Here is a tiny trained network, its code and every weight. The questions are about switching its units off for an input and a class, where a switched-off unit gives its printed mean instead of its output.

import numpy as np


def w(rows, s, z=0):
    codes = np.array(rows[::2]) - 128.0
    scale = np.full(codes.shape[1], s)
    scale[-1] = z or s
    return codes * scale


def f(y):
    return y / 2 * (1 + np.tanh(0.7978845608 * (y + 0.044715 * y**3)))


def log_softmax(a):
    a = a - a.max(-1, keepdims=True)
    return a - np.log(np.exp(a).sum(-1, keepdims=True))


def net(x, mask):
    res = np.array(x, float).reshape(1, 4) / 4 @ E
    y = f(res @ A[0][:, :-1].T + A[0][:, -1])
    res = res + np.where(mask, y, B[0][:, -1]) @ B[0][:, :-1]
    return log_softmax(res[-1] @ U[:, :-1].T + U[:, -1])


A, B = {}, {}
E = w([
[120,163,151,117,86,170,79],'x0',
[182,22,151,114,50,86,96],'x1',
[140,107,114,129,152,108,166],'x2',
[197,86,205,190,253,171,101],'x3',
],0.0073)
A[0] = w([
[71,155,67,74,63,74,175,87],'N1',
[75,254,108,152,201,177,185,159],'N2',
[101,107,169,167,137,129,131,45],'N3',
[155,116,168,225,174,155,72,12],'N4',
[77,131,42,58,67,125,151,75],'N5',
[183,112,196,146,205,158,113,49],'N6',
[167,94,184,171,183,202,129,41],'N7',
[158,177,188,124,64,208,44,251],'N8',
],0.0059,0.0028)
B[0] = w([
[211,200,124,82,173,254,47,224],'N1',
[188,60,205,243,56,41,208,254],'N2',
[181,193,156,101,122,179,60,114],'N3',
[204,179,119,99,209,120,39,163],'N4',
[184,208,131,109,90,180,74,208],'N5',
[165,191,40,84,135,207,13,183],'N6',
[174,207,81,80,132,138,77,176],'N7',
[10,57,131,155,144,12,186,209],'N8',
],0.0056,0.0048)
U = w([
[206,229,36,21,178,221,22,52],'0',
[210,2,242,212,51,73,219,180],'1',
[65,61,97,56,191,62,162,251],'2',
[54,40,128,103,170,110,158,194],'3',
],0.004,0.0017)

Each question gives the input, the list of numbers given to net, and the class t.
The units are the neurons (one row each of A and B). Each row of codes is followed by its name. A weight is (code - 128) times the scale printed after its matrix; where a second scale follows, it is the last column's (A, B and U).
mask holds one flag per neuron, in row order. A switched-off neuron (its flag False) gives its mean, the last column of its row in B, instead of its output. The means were averaged over made-up inputs and are rounded, as every weight is.
A unit's drop is (log p(t) with every unit on - log p(t) with that unit switched off) / (log p(t) with every unit on - log p(t) with every unit switched off).
The circuit of an input: a set's keep is (log p(t) with only the set's units on - log p(t) with every unit switched off) / (log p(t) with every unit on - log p(t) with every unit switched off). Starting from all 8 units, units are removed one at a time, each time the one whose removal leaves the highest keep (on an exact tie, the one counted first), for as long as the keep stays at least 0.8.
circuit, biggest first: the units of the circuit, biggest drop first
k most important neurons: the k neurons with the biggest drops, biggest first
drop when u is switched off: that unit's drop, to one decimal
input [-4,3,-2,5], class 0: 2 most important neurons : [N2 N6]
input [-7,-6,2,-8], class 0: circuit, biggest first : [N1]
input [-7,4,1,-8], class 0: circuit, biggest first : [N1 N5]
input [1,0,6,7], class 0: circuit, biggest first : [N6 N7]
input [0,-7,-5,4], class 1: 2 most important neurons : [N2 N1]
input [7,6,5,-8], class 0: 2 most important neurons : [N1 N5]
input [-7,2,5,-8], class 0: 4 most important neurons : [N1 N5 N2 N8]
input [2,2,1,-8], class 0: 3 most important neurons : [N1 N5 N2]
input [-1,-7,3,-2], class 1: drop when N7 is switched off : 0.0
input [-7,7,2,7], class 0: drop when N1 is switched off : -0.1
input [5,4,-4,8], class 0: drop when N2 is switched off : 0.2
input [-2,-8,6,4], class 1: drop when N2 is switched off : 1.2
